Below is a small trained network, with its code and all its weights. Each question gives an input and a class and asks what happens when units are switched off, that is, made to give their printed mean instead of their output.

import numpy as np


def w(rows, s, z=0):
    codes = np.array(rows[::2]) - 128.0
    scale = np.full(codes.shape[1], s)
    scale[-1] = z or s
    return codes * scale


def norm(h):
    return h / np.sqrt((h * h).mean(-1, keepdims=True) + 1e-5)


def f(y):
    return y / 2 * (1 + np.tanh(0.7978845608 * (y + 0.044715 * y**3)))


def log_softmax(a):
    a = a - a.max(-1, keepdims=True)
    return a - np.log(np.exp(a).sum(-1, keepdims=True))


def net(x, mask):
    res = np.array(x, float).reshape(1, 3) / 4 @ E
    u = 0
    for l in range(4):
        y = f(norm(res) @ A[l][:, :-1].T + A[l][:, -1])
        res = res + np.where(mask[u : u + 3], y, B[l][:, -1]) @ B[l][:, :-1]
        u += 3
    return log_softmax(norm(res)[-1] @ U[:, :-1].T + U[:, -1])


A, B = {}, {}
E = w([
[95,166,59,93,2,98,176],'x0',
[188,55,143,68,100,140,252],'x1',
[158,183,53,223,201,164,210],'x2',
],0.0085)
A[0] = w([
[145,136,41,106,153,185,2,43],'L0N1',
[143,43,180,160,184,182,109,62],'L0N2',
[65,222,151,169,115,209,59,1],'L0N3',
],0.0066,0.0024)
B[0] = w([
[158,96,139,136,138,96,170,202],'L0N1',
[71,254,149,134,71,32,170,251],'L0N2',
[153,33,23,8,161,66,106,234],'L0N3',
],0.0095,0.0025)
A[1] = w([
[176,180,2,222,162,230,123,254],'L1N1',
[17,147,72,84,70,200,167,189],'L1N2',
[167,113,204,178,182,127,94,200],'L1N3',
],0.0078,0.00092)
B[1] = w([
[162,80,191,122,103,168,109,254],'L1N1',
[29,151,169,194,135,110,131,202],'L1N2',
[59,139,143,217,3,58,168,175],'L1N3',
],0.012,0.0054)
A[2] = w([
[146,192,119,26,178,59,162,10],'L2N1',
[155,102,146,81,179,104,255,66],'L2N2',
[109,127,189,103,119,107,215,69],'L2N3',
],0.0071,0.0013)
B[2] = w([
[63,115,65,156,213,145,162,141],'L2N1',
[93,24,129,109,102,2,102,218],'L2N2',
[34,97,74,117,102,94,70,253],'L2N3',
],0.0092,0.0038)
A[3] = w([
[147,160,90,172,136,140,2,104],'L3N1',
[41,165,226,120,37,135,119,251],'L3N2',
[148,168,166,49,76,82,73,48],'L3N3',
],0.009,0.0026)
B[3] = w([
[117,54,122,72,12,76,219,155],'L3N1',
[212,149,98,184,198,132,149,250],'L3N2',
[163,136,136,123,48,232,130,159],'L3N3',
],0.011,0.012)
U = w([
[150,17,95,69,61,7,155,188],'0',
[153,202,115,218,87,83,186,215],'1',
[227,70,192,157,66,227,135,193],'2',
[199,76,50,135,210,116,132,145],'3',
[55,150,143,110,135,155,149,14],'4',
[73,137,160,84,138,140,123,8],'5',
[115,128,112,74,228,202,114,2],'6',
],0.011,0.0043)

Each question gives the input, the list of numbers given to net, and the class t.
The units are the neurons (one row each of A and B). Each row of codes is followed by its name. A weight is (code - 128) times the scale printed after its matrix; where a second scale follows, it is the last column's (A, B and U).
mask holds one flag per neuron, layer by layer. A switched-off neuron (its flag False) gives its mean, the last column of its row in B, instead of its output. The means were averaged over made-up inputs and are rounded, as every weight is.
A unit's drop is (log p(t) with every unit on - log p(t) with that unit switched off) / (log p(t) with every unit on - log p(t) with every unit switched off).
The circuit of an input: a set's keep is (log p(t) with only the set's units on - log p(t) with every unit switched off) / (log p(t) with every unit on - log p(t) with every unit switched off). Starting from all 12 units, units are removed one at a time, each time the one whose removal leaves the highest keep (on an exact tie, the one counted first), for as long as the keep stays at least 0.8.
units of the circuit, in order: the units of the circuit, biggest drop first
most important unit: the unit with the biggest drop
top k neurons: the k neurons with the biggest drops, biggest first
k most important neurons of layer l: the k neurons of layer l with the biggest drops, biggest first
input [-7,-3,2], class 1: units of the circuit, in order => [L1N3]
input [3,2,-2], class 3: units of the circuit, in order => [L3N2 L3N1]
input [-2,3,5], class 2: top 2 neurons => [L1N1 L0N3]
input [-6,-8,6], class 0: units of the circuit, in order => [L3N1 L3N2]
input [-2,-6,-8], class 2: top 2 neurons => [L3N3 L2N3]
input [-6,-4,-6], class 1: units of the circuit, in order => [L1N3 L3N2]
input [3,1,4], class 2: units of the circuit, in order => [L1N1 L0N2]
input [-8,-6,-5], class 1: units of the circuit, in order => [L1N3 L3N2]
input [1,-3,-1], class 3: 2 most important neurons of layer 2 => [L2N1 L2N3]
input [-4,8,6], class 0: top 2 neurons => [L2N2 L3N2]
input [8,0,-5], class 1: units of the circuit, in order => [L1N2 L3N2]
input [7,-7,-8], class 2: units of the circuit, in order => [L3N3 L2N3]
input [-6,1,3], class 1: top 2 neurons => [L0N2 L1N3]
input [-3,4,1], class 0: units of the circuit, in order => [L2N2]
input [-1,2,-1], class 3: top 4 neurons => [L0N2 L3N1 L0N1 L0N3]
input [3,0,-5], class 2: top 4 neurons => [L3N3 L0N2 L1N3 L2N1]
input [4,-5,-1], class 0: top 2 neurons => [L0N3 L3N2]
input [-1,-7,8], class 2: top 2 neurons => [L1N1 L2N3]
input [3,8,8], class 0: 2 most important neurons of layer 3 => [L3N2 L3N3]
input [3,-7,0], class 0: 2 most important neurons of layer 3 => [L3N2 L3N1]
input [-7,0,-5], class 1: 2 most important neurons of layer 1 => [L1N3 L1N1]
input [-3,-6,3], class 0: top 2 neurons => [L0N3 L3N1]
input [-2,1,6], class 2: most important unit => L1N1
input [-8,-8,8], class 0: top 4 neurons => [L3N1 L0N3 L3N2 L1N2]
